Below is a small trained network, with its code and all its weights. Each question gives an input and a target symbol and asks what happens when units are switched off, that is, made to give their printed mean instead of their output.

import numpy as np


def w(rows, s, z=0):
    codes = np.array(rows[::2]) - 128.0
    scale = np.full(codes.shape[1], s)
    scale[-1] = z or s
    return codes * scale


def f(y):
    return np.maximum(y, 0)


def softmax(a):
    e = np.exp(a - a.max(-1, keepdims=True))
    return e / e.sum(-1, keepdims=True)


def log_softmax(a):
    a = a - a.max(-1, keepdims=True)
    return a - np.log(np.exp(a).sum(-1, keepdims=True))


def net(x, mask):
    ids = ['ΘΛΞΦβγδεζημπστω'.index(c) for c in x.split()]
    T = len(ids)
    res = E[ids] + P[:T]
    u = 0
    for l in range(2):
        q, k, v = (res @ M[l].T for M in (Q, K, V))
        z = softmax(np.where(np.tri(T) > 0, q @ k.T / 4**0.5, -1e9)) @ v
        res = res + np.where(mask[u], z, O[l][:, -1]) @ O[l][:, :-1]
        u += 1
        y = f(res @ A[l][:, :-1].T + A[l][:, -1])
        res = res + np.where(mask[u : u + 4], y, B[l][:, -1]) @ B[l][:, :-1]
        u += 4
    return log_softmax(res[-1] @ U[:, :-1].T + U[:, -1])


Q, K, V, O, A, B = {}, {}, {}, {}, {}, {}
E = w([
[40,95,185,242,141,254,110,141],'Θ',
[93,61,203,220,227,208,218,49],'Λ',
[211,142,80,228,161,156,147,136],'Ξ',
[140,53,171,141,152,76,228,131],'Φ',
[113,120,58,170,86,172,79,86],'β',
[152,152,128,91,127,203,107,69],'γ',
[92,56,217,78,83,144,167,144],'δ',
[141,99,199,111,145,123,164,184],'ε',
[129,156,157,167,78,119,135,187],'ζ',
[100,103,165,40,149,109,133,76],'η',
[220,161,141,62,239,120,114,80],'μ',
[162,236,223,86,84,195,174,145],'π',
[221,205,152,102,127,78,83,172],'σ',
[154,152,43,186,149,21,42,181],'τ',
[110,62,63,104,207,53,14,115],'ω',
],0.0077)
P = w([
[67,222,34,99,128,169,223,160],'0',
[177,159,156,189,70,106,128,27],'1',
[230,17,153,168,119,217,132,224],'2',
[42,166,88,115,233,84,153,210],'3',
[116,192,228,185,153,70,37,2],'4',
[211,43,228,113,139,188,14,188],'5',
],0.0084)
Q[0] = w([
[245,1,211,114,35,206,26,95],'L0H0',
[41,89,30,32,133,171,242,243],'L0H0',
[30,241,199,171,179,101,151,14],'L0H0',
[208,16,198,91,247,223,61,252],'L0H0',
],0.0078)
K[0] = w([
[149,69,220,125,239,32,2,131],'L0H0',
[246,122,35,26,22,60,211,157],'L0H0',
[39,114,210,225,174,222,247,90],'L0H0',
[71,226,110,12,192,30,25,223],'L0H0',
],0.0074)
V[0] = w([
[14,63,111,67,55,195,116,63],'L0H0',
[71,74,254,50,210,196,252,58],'L0H0',
[232,112,62,32,211,53,148,53],'L0H0',
[201,238,220,55,48,113,166,203],'L0H0',
],0.0076)
O[0] = w([
[75,32,59,64,39,112,102,33,47],'L0H0',
[241,49,79,3,58,83,182,152,251],'L0H0',
[107,132,162,2,252,109,145,113,130],'L0H0',
[153,254,220,84,19,89,150,185,131],'L0H0',
],0.0075,0.0023)
A[0] = w([
[141,122,203,154,81,146,103,23,57],'L0N0',
[22,140,13,86,199,46,208,187,232],'L0N1',
[128,131,136,59,133,71,152,47,92],'L0N2',
[153,2,102,54,83,172,115,220,251],'L0N3',
],0.0068,0.0027)
B[0] = w([
[254,100,119,80,86,122,8,238,164],'L0N0',
[142,158,64,70,221,56,236,195,200],'L0N1',
[72,156,220,91,97,114,157,52,182],'L0N2',
[211,121,64,172,192,114,161,41,255],'L0N3',
],0.0068,0.0081)
Q[1] = w([
[46,146,73,136,142,58,29,110],'L1H0',
[125,187,3,113,103,71,241,179],'L1H0',
[164,66,233,127,122,160,31,53],'L1H0',
[74,142,41,98,175,193,223,157],'L1H0',
],0.0063)
K[1] = w([
[37,145,62,193,161,90,85,44],'L1H0',
[129,215,61,143,68,212,198,81],'L1H0',
[225,51,205,149,190,31,51,151],'L1H0',
[100,189,16,115,195,225,254,152],'L1H0',
],0.0057)
V[1] = w([
[12,158,141,111,181,3,178,102],'L1H0',
[144,38,227,100,56,19,147,188],'L1H0',
[79,107,108,223,31,126,130,61],'L1H0',
[171,34,95,173,216,22,121,215],'L1H0',
],0.0072)
O[1] = w([
[42,87,202,149,183,2,142,113,125],'L1H0',
[162,107,221,196,30,78,196,206,104],'L1H0',
[105,121,89,193,51,135,179,22,3],'L1H0',
[108,16,56,165,112,84,80,250,207],'L1H0',
],0.0074,0.0063)
A[1] = w([
[14,98,43,63,174,111,156,132,2],'L1N0',
[27,239,169,221,73,22,142,72,146],'L1N1',
[105,130,228,97,93,94,21,1,89],'L1N2',
[57,165,193,117,136,43,184,45,138],'L1N3',
],0.0068,0.0055)
B[1] = w([
[23,120,139,117,30,209,201,173,255],'L1N0',
[24,180,35,179,40,2,37,77,174],'L1N1',
[44,174,32,3,46,212,158,163,167],'L1N2',
[72,81,195,218,174,100,199,41,233],'L1N3',
],0.0076,0.0097)
U = w([
[127,59,47,139,29,120,135,175,103],'Θ',
[231,55,62,89,170,25,135,16,209],'Λ',
[137,185,171,243,250,152,86,83,177],'Ξ',
[131,42,181,230,128,81,148,112,143],'Φ',
[138,147,51,91,160,188,123,60,149],'β',
[103,219,74,2,132,219,135,163,37],'γ',
[153,72,152,118,43,112,177,218,51],'δ',
[97,80,195,153,37,188,130,223,105],'ε',
[131,183,109,186,101,115,144,141,183],'ζ',
[67,93,111,93,82,150,107,58,77],'η',
[188,170,177,67,190,219,218,77,203],'μ',
[120,191,250,110,111,198,149,222,2],'π',
[171,197,83,28,155,48,80,172,218],'σ',
[117,114,64,206,147,53,66,76,146],'τ',
[65,43,121,152,169,147,50,111,99],'ω',
],0.0063,0.0056)

Each question gives the input, a string of symbols that net reads in full, and the target symbol t.
The units are the heads (4 rows each of Q, K, V and O) and the neurons (one row each of A and B). Each row of codes is followed by its name. A weight is (code - 128) times the scale printed after its matrix; where a second scale follows, it is the last column's (O, A, B and U).
mask holds one flag per unit, layer by layer, with each layer's heads first. A switched-off unit (its flag False) gives its mean, the last column of its rows in O or B, instead of its output. The means were averaged over made-up inputs and are rounded, as every weight is.
A unit's drop is (log p(t) with every unit on - log p(t) with that unit switched off) / (log p(t) with every unit on - log p(t) with every unit switched off).
The circuit of an input: a set's keep is (log p(t) with only the set's units on - log p(t) with every unit switched off) / (log p(t) with every unit on - log p(t) with every unit switched off). Starting from all 10 units, units are removed one at a time, each time the one whose removal leaves the highest keep (on an exact tie, the one counted first), for as long as the keep stays at least 0.8.
circuit, biggest first: the units of the circuit, biggest drop first
k most important neurons: the k neurons with the biggest drops, biggest first
top k neurons in layer l: the k neurons of layer l with the biggest drops, biggest first
input Θ ζ γ η, target β: circuit, biggest first => L0H0, L1H0, L0N1
input μ τ η Ξ δ, target δ: circuit, biggest first => L0N0, L1H0, L0H0
input ε Ξ Ξ γ, target σ: circuit, biggest first => L0H0, L1N3, L1N0
input η γ Φ τ, target Φ: 3 most important neurons => L0N2, L1N3, L0N1
input Θ Θ β η γ, target Θ: circuit, biggest first => L0H0, L0N0, L1H0
input Θ σ Λ, target π: circuit, biggest first => L0H0
input μ Θ γ η Θ Θ, target Λ: circuit, biggest first => L0H0, L0N3
input β Ξ μ τ, target η: circuit, biggest first => L0H0, L1H0, L1N0
input δ μ μ Ξ δ, target δ: circuit, biggest first => L1H0, L0H0
input σ Ξ Θ η, target Ξ: circuit, biggest first => L0H0, L1H0, L1N3
input γ δ ω Ξ, target μ: circuit, biggest first => L1H0, L0H0, L1N1
input Ξ γ ω γ, target γ: 3 most important neurons => L1N0, L0N2, L1N3
input η ζ Φ β η, target η: 2 most important neurons => L1N2, L0N2
input Ξ Ξ σ Θ, target γ: 2 most important neurons => L1N0, L0N2
input Λ ε ε μ σ τ, target Ξ: most important neuron => L1N0
input ω Ξ η γ, target ε: 3 most important neurons => L1N0, L0N1, L0N3
input μ η Θ ε, target π: 2 most important neurons => L1N0, L0N1
input η μ τ Ξ, target Φ: 4 most important neurons => L0N2, L1N3, L0N1, L0N0
input η γ σ β, target Φ: 2 most important neurons => L0N2, L1N3
input σ γ η, target π: top neuron in layer 0 => L0N3
